[-2 12  0 -2 -3 -3  0  2  4 -4  3 -8 -5  2 -4  0 -5 -4 -3  3 16 -6] -> (65) H
[ -2  13   7 -15  -7   1   2  -2   3  -3  13 -15  18  -1  -6  -5  -1  -2
   0  -9  11  -1] -> (66) H
[  5   3   4   8  -7 -14  -7  -9   2 -23  -9  -9  18  -7  -9   4   4  11
   8  36   3  -5] -> (65) W
[ -4  14  10 -11 -16  -4   4  -6   5  -8   6 -10  10   0 -13  -3   2  -2
   7 -22  32  -6] -> (65) H
[ -1  12   8  -6 -10  -9   7  -2   5  -6   8 -14  28  -1  -9   0  -1   4
   1 -15  14   3] -> (54) H
[ -7  20  20 -14 -20  -6   9 -14   8   3  17 -14  40  -6 -14  -7   4   3
  17 -24  28  -3] -> (66) H
[ -1   0   4   5  -1  -3  -5  -1  -5  -6  -8  13  -6   0   1   6   0   2
   1   1   2 -10] -> (64) W
[  8  -2 -18  -3   6 -10  -4  10   5 -10  -9  -3  -9  -5   1   6  -1  11
  -5  30  12   4] -> (65) H
[ -3  10   5  -6  -3   3   3   4   1  -4  11 -11  11   2  -6  -1   0  -1
  -2 -15   5   0] -> (54) H
[ -5  26  20 -16 -24  -4   5 -10   8 -11  10  -7  26  -1 -17  -2   3  -3
  19 -31  38  -9] -> (65) H
[  1  11  10 -11 -14  -8   6  -2   7 -14   2 -11  25  -2 -13  -2   6   7
   8 -13  28   0] -> (65) H
[ -4   7   6 -16  -7  -7   5   1   7   1   8  10  17  -2  -5   5   1   1
  13 -33  30  -3] -> (64) H
[ -2  11   7  -7 -15  -5   4  -6   4  -4   1  -5  11  -2 -10  -1   0  -1
   5 -15  22  -4] -> (65) H
[ -2  14  11  -7 -10  -7   6  -6   7   0  14 -18  24  -2 -10  -1  -1   0
   3  -4  17  -3] -> (66) H
[-10   5   7  -9  -6 -15  -8   6   3   2   8   0  10 -10  -8   8   1   6
   1 -14  13 -16] -> (64) H
[  0   0   6   4  -6 -12   1  -5   1  -7  -4  -4  29  -6  -7   5   4   6
   6  11  -1  -6] -> (54) W
[ -9   8   4  -8  -4  15   3  -2  -2  18  19  10 -15   7   5  -3  -7 -17
   0 -37   4  -2] -> (64) H
[ -2   4  17   3 -13 -18   1 -17   2  -2  -2  -2  35  -5 -12   5   3   5
   4   0   3 -18] -> (54) W
[ -2  10  13  -4 -10  -6  -1   1   3  -5  12 -19  30  -1  -8  -3   3   5
   2 -10   4  -4] -> (64) H
[ -1   7  -5  -9  -5  -9   5   7   5  -1   5 -10  13  -2  -5   3  -2   2
  -4 -11  17  -2] -> (54) H
[ 0 10 10 -4 -6 -8  4  3  5 -5 10 -5 24 -1 -6  3 -1  1  1 -9 13  1] -> (54) H
[  4   4   5   7  -5  -8  -6  -6   3 -11  -3   1  11  -4  -5   5   1   3
   8  20   4  -7] -> (65) W

[ -4   7  -3 -10  32 -21  -7 -33   6   9  17 -16  -8  -2  -4  20  32 -23
 -27  14 -15   4] -> (51) A
[  4  -3  17  12  -9 -13  -5  -2   3  -4   0   4  -1   4   4  -3   2   5
   7  18   6   1] -> (51) Q
[  6   2  21 -13  33 -14  -2  -2   1   1   2  -1 -13  -5   1 -14  20  -9
 -31   6  -7  -3] -> (46) A
[  2   5   8 -18  17 -13  -3 -15  -1  -2   4 -14  -4   0  -3   2   5  -7
 -16   8  -9  -2] -> (51) A
[  7   8 -15   7  17  -9  -3   5   4   4  -5  -5   1   0  -1  18  10 -19
  -4  13 -13 -16] -> (42) A
[ -9  -2  31  18  18  18  -4 -20   2   0  -5  -5  -9  10 -14 -22  33  -1
   6   9   6   7] -> (46) Q
[ -3   0 -15 -21  10 -21   4  28  -6   6  10  -5   1 -20   0  -6  -6 -10
   2   0 -11  -2] -> (40) A
[  5   9  12   6   8  -2  -3   9  -9   2  -8   6  -7   9   1 -18   2   0
 -11  -2  -5  -3] -> (46) Q
[ -6   7  -8 -17  20 -18  -2 -10  -6   6  18  -6  -4   1   3   2   1  -5
 -18   1  -1  -8] -> (51) A
[  7   4   7 -11  -1  -9   5  -7  -6   3   4   6  -5   0  -2 -19   3 -11
  -3   7 -10  -7] -> (46) A
[  3   5  20   8   8  -2  -4   6  -8   4   7   2  -1   4  12 -19   9  -9
  10   8  -7   2] -> (46) Q
[ -2  -2   6   6   6 -11  -4   9  -9   3 -15  -1  -1   0 -12 -11  -1 -14
   9  10   4  -1] -> (40) Q
[ -5   0   6   4  -7 -15  -2   0   2   4  -6   2 -24   9   5 -17  -5  10
  13  14   7   1] -> (51) Q
[ -1   8  -4 -16  21 -10   0  -1   1   2  -4  -5  -5  -2  -3  12  13 -18
 -11   6  -8  -8] -> (53) A
[ -3   2  53  -6  15   3  -7 -13   5   9  -7  -7   1  12  -9 -10  21  -7
  -9   9  -5  -5] -> (46) A
[ -5   4  16  -4  -1  -3   1 -11   2   1   5  -4  -4   1  -2   2  12   1
   1  16   4  -3] -> (40) Q
[ -2  -2  -8   1  27 -10  -4 -12   2   8   5  -6 -15   5  -3   2  33 -12
  -5  10 -16   7] -> (46) A
[ -4  -2  22   2  -3   0  -5  -2  -4   0 -17   6  -2   8 -10   1  -8   1
   3  12  17  -1] -> (46) Q
[  0   3   9 -17  21   7  -1 -16  -5   3  18   3   2   9   0 -12   8  -3
 -10   0 -10  -5] -> (46) C
[  1  10   2   1  -2 -17  -4 -11   4   4  -5  -7 -10   5   2  11   8  -2
   5  18   3   1] -> (40) Q
[  3  -1   2  -7  21   5  -1  -5  -1   1   1 -12   5  -9  -7  23  17  -6
  -9  -7 -17   1] -> (42) C
[ 1  5 19  3 10 -3  5 -8 -5 10 -4 -5 -3  6  0 -7 22 -7  5 15 -1  5] -> (46) Q
[  9   4   1  15  -1   4   0   4   0   4  -7   5   1   3   1   4  12  -3
   8  15 -11   7] -> (42) Q
[  6   1  -6  -2   7  -8  -1   5   1   1  -5  -4   2  -5  -4   2   2 -11
  -7   7 -10  -5] -> (46) A
[ -1   2  19 -10  26   7   8 -32  -7  -6   7  -5   0  -5   2   1  21  -4
 -14  -7  -3  -8] -> (46) C
[ 1  2  5 -1 -5 -2 -1  1  2 11 -2  4  4  0  3 -1 -8  1  1  6  1  0] -> (51) Q
[  0   3  -1  11  -4  -6   4 -13   4   1  -2  -3  -3 -11   1  -2   6  -6
   2  13  12   3] -> (51) Q
[  1  -2   6  -5  -2  -3  -2   3  -3 -10  -6  -9   3   2  -8  -1   7 -12
  -2  14   2  -9] -> (40) A
[-15   7   0 -11  35  17  -5 -30   4   1   4   1   2   7 -13  16  14  -5
 -18  -2   0  -6] -> (46) C
[ 12   0 -11  -9  16   1   2  -4   0  -3  25   5   0   2   1  12   6   2
  -8   4 -13  -7] -> (46) C
[  5   0  12 -12  16   6   5   0   1  12  14  -9 -15  -4  -4 -10  15  -3
  -6  -2  -7   4] -> (46) C
[ -4   7   4 -17  45   0  -4 -18  -3   0  14   0   7   1   1   1  26 -11
 -16  -3  -9  -1] -> (46) C
[  5  -1  24 -10  16   5  -1  -3 -10   2   3   3  -5   4  -4  14  23  -8
  -1   9 -15   0] -> (46) A
[  2   1   9 -25  27   7  -2 -12  -5   6  11  -4  -4  -6  -4  -2  22  -6
 -10  -1 -16  -3] -> (46) C
[  7   3   5   0  20 -22   0  11  -6   5   1   3  -5  -3   3 -19   4  -6
   3   5 -10  -4] -> (46) Q
[ -7  -2   7   5   0  -9  -5  -4   3  -1 -23  -1  -1  10  -7   6   0   4
   1  16  10   1] -> (51) Q
[  9  -4  18   6   5 -11   1   8  -4   3  -4  -5  -4   4   1 -15   5  -8
   6  10   4   4] -> (46) Q

[  6 -12 -41   2   9  11  -3  -6  -6   5  -1   3  20   4 -12  -3  11 -53
   6 -23  -1   8] -> j611 j768
[-11   3 -30   6  11   6  -1   0   1   1   8 -23   6   3   2  -5  -6 -17
   9   1 -17   4] -> j323 j768
[  5  -1 -14   4  -1  14  10   6  -2   5  -5 -12  15   2  -4   4   5   2
   8 -10 -23   9] -> J315 j253
[  9  17  14  11  25  18 -13   5 -16  32   6  17   3  16  -7  -7   7  -2
  23 -26  15  -3] -> j611 J276
[  0  -2 -19   0  -2  13  -7  -5  -5   0  -3  -3  14   7  -7  -6   7 -20
   2   0 -17   7] -> J315 j253
[ -7  -2 -12  -2  -5  -2  -7 -11   1  -2  -2  -4   7  -8  50  -2   2  -5
 -22  13 -12   2] -> j659 j253
[ -9  -5 -21   7  -4   0  13   3   0   2   2 -27  -4  -2  -1 -10   1  -9
  15  16 -10  -7] -> j611 J276
[ -8 -27 -54   3 -24   8  20  -1   1 -22   1 -44   0  -6  -2  -3   8 -26
  -1  -7 -38   2] -> j659 j253
[ 17  24  11   7  29  13  -7  16  -4  20   7  -2  12  20   2  -4  -1 -13
  27 -15  10   2] -> j611 j768
[  3  -5 -46   0  -6  11   8   2 -16  -2  -1 -20  15  11  -6  -1   7 -36
   6 -27  -6  -2] -> j611 j768
[  6   2  -1  -4  13   4  -9   0  -6  11   8   7  11   2 -20  -4   6 -12
   5  -2   1  -3] -> j611 j768
[  3  -6  -3   2   0   5  -2 -12  -2  39  -2   5   2  -1   0   0  15  -3
   9   4  -4   8] -> j323 J276
[  8   5 -16   5   4   1  -6   2   1   3   2 -13  -4  10   7   0   1  -8
  15   5  -2  -1] -> j323 j253
[ -3  -6 -28   3   4  16  11   7  -9   7  -4 -22   8  10  -8   7   8 -16
  19 -18 -30  -3] -> j611 j253
[ 11  -3 -20  16   5   7  -6   0 -11 -12   0  -3   3  10  -2  -3   0  -1
  16  -7 -12   2] -> j611 J276
[  6   6  18   4  12   9 -22   6 -14   9  14   5  11  14  -1  -4   0   8
  25 -11  17  -6] -> j383 j253
[-11 -11 -33  -2  -4   0  11 -11   5 -10  -6 -13  -7 -14  -2  -5  16 -10
  -9  13  -3 -10] -> j611 j253
[-16  -3 -16 -12  -5   9   4   5   8  -8   4 -12   4  -1   3  -4  -4  -8
  16   3 -23  -4] -> j611 j253
[ 18  -1 -10   5   0  16 -19  -7  -5   5  -1  -6  19  -2  -3  -4   1  -7
   7  -4 -17   4] -> J315 j253

[ -1   8  -7  -1  22   9  13   4   8  -3   7  -7   2 -15  14   2 -13  19
 -10   6  15   4] -> j831 [91]
[ -7  -1 -18   5  17  12   6  10  -8   6   7   2  -9   6   1   7   0  -1
  -1  10   9  -4] -> j589 [91]
[ -2  -7  -4  -1   1   9   0   6  -1   7   6   6  -5   1   7   4  12 -16
   1   2   8   3] -> j589 [89]
[  6 -17 -13  -6 -10  20   1   6 -14   3   4   3  -2  14  -7   2  10 -11
   0   0  10   1] -> j589 [101]
[-18   2  18  -3   9  16  -1   2   4  -2  -6   8  -4   6  24   4  -1  -4
  11   8  26   2] -> j589 [94]
[  9  -5 -20  -2 -10   9   8   0  -7  -3   5  -1  -3  12 -11  -5  -4   7
  -7  -3  -4  -3] -> J261 [101]
[-12  -2  -9  -6   0   9   3   3   4  10  13 -13  -8   4  -7   7  -5  -2
  -2   0  -6  -7] -> j831 [91]
[-11 -18 -27   2  23  14  -1   6  -1  11  21  -7 -13   4   1   9 -11  10
  -2   4  -4  -2] -> j831 [99]
[ -4  -1  -5  -2  -3   5   3   6 -13   1   5   8  -1  12  -7  -6   0  -9
  -9   5   9   1] -> j589 [99]
[ 5  1 -3  0 12 16  3 -2  3 -4 -6 14  3 -5 15  0  1 -7 21  2 27  7] -> j589 [89]
[ 0  4  9 -4  6  4 -9  7 -2  4  1  5 -6  5 12  4  0 -2  3  4 15 -2] -> j589 [94]
[ -4  -4  -2 -10  -6   2   5   4 -23  10   1   6  -2   9  -6  -6   3  -8
 -11  26   8  10] -> j589 [91]
[-14  -1 -19   3  23   8  -1   9   5   5  11  -1  -7  -1  15   3   6   2
 -15   4  10  -2] -> j589 [99]
[-10   5 -13   7   3  13   2  12 -12   5   7   1  -7   1  -3   2  -1  -8
  -1   0   3   0] -> j589 [94]
[ -7 -10 -38  -7   2  15   4  11 -10  16  30  -1  -6   5 -11   0  -1 -12
 -24   2 -10 -12] -> j589 [91]
[ -3   4 -24   3  19  15   3   5  -6   0   8 -11   0   0 -16  -8  -9   0
   3   0   3  -2] -> j831 [89]
[ -7  -4 -25  -1  14  12   6   7  -5  10  11   6  -1 -13   3  -5   7  -2
 -25   3  10   3] -> j589 [99]
[ -4 -10  18  -8 -16   4 -26  -3 -11   4  -9   5   2   9 -10   0  -2  -7
  -6   3  13  12] -> j589 [94]
[  5  -6  -3  -3   7   0  -3   5 -13  -8  -3   5  -4   3   1   3  -6  -4
  -7   1   7   1] -> j589 [91]
[-11   0   5  -5  13   4   2  10   5   3  -9   1  -5  -4  11  -4  -1  -3
  -2   4  12   4] -> j589 [91]
[  8 -12  -8   0  12  16  -3   6   5  -3   1  -2   2   9   7   1   6  -6
   9   2  40   6] -> j589 [89]
[-6  8 -9 -1  6 11 -5  6 -3  4  7  4 -4  1  8  2 -3 -5 -9  0  9  0] -> j589 [99]
[ -6  11   0   1   9   6  10  -4  -2   2   5  -4  -4   3  -3   8 -15   9
 -15  -1  11   2] -> j831 [94]
[ -6   1 -11   3  12  11   5   4   0  -2   3  -3  -1  -1  -2  -9  -6  13
  -1   4  -3   2] -> j831 [94]
[ -5 -25 -36   4   4  12   0   5  -3  21  15  -1  -9   5  -1   0   5  -8
 -22   2 -16  -2] -> j589 [94]
[ -1   0   5 -11   2   6   2   8  -5  -6  -3   4   1   5   9  -4   3  -5
 -11   6  15  12] -> j589 [94]
[-15 -11 -19   1  16  17  -1   6  -1  17  13   2  -5   4  10   2   7 -10
 -12   1   1   0] -> j589 [91]
[ 0 -9 -3  0  4 21 -5  4 13  1  5 -4  0 -1 12  1  1 -4  8  8 26  8] -> j589 [89]
[  6  -1   5  -2 -11 -28   1   3   5  -7  -6  -8  -4  15   2   2  -1  15
  -5  -5   4   2] -> J261 [99]
[ -3  -2 -20   1   2  13  -1   7 -11 -10   8   4  -5   5   8  -1  -2  -4
 -13   2   9   2] -> j589 [94]
[-17  -9 -10  -4   5   6   2   6  -4   6   1  -1   0   0  -4   2   3  -8
  -9   4   1  -6] -> j589 [91]
[ -1   8   1  -1  14   7   5   8  11   1   6   1   5   8  29   4  -2   8
 -16   7  28   5] -> j589 [91]
[  9  10  -4 -12  21   6  -9 -10   3   3   2   4   3   2  17  22   4  -4
  -8   5  17   0] -> j589 [99]
[  8  -3 -18   2   6  13   5   4  -7  -2   7 -10   0   6  -3  -2   2   0
  -4   3  15  15] -> j589 [89]
[-2  8  3 -2 17  6 -1  6  4 -3 -4  5 -2  6 28  6  2  0  0  3 20  4] -> j589 [99]
[  3  -8 -13  -2  16  20  -2   5  -5   9  10   1  -8   4   7   3   5  -6
  -3   1  19   3] -> j589 [101]
[-3 -3 -7  1 16 12  4  8  9 -1  9  1 -6  2 44  9 -2  8 -5  6 18  8] -> j589 [91]
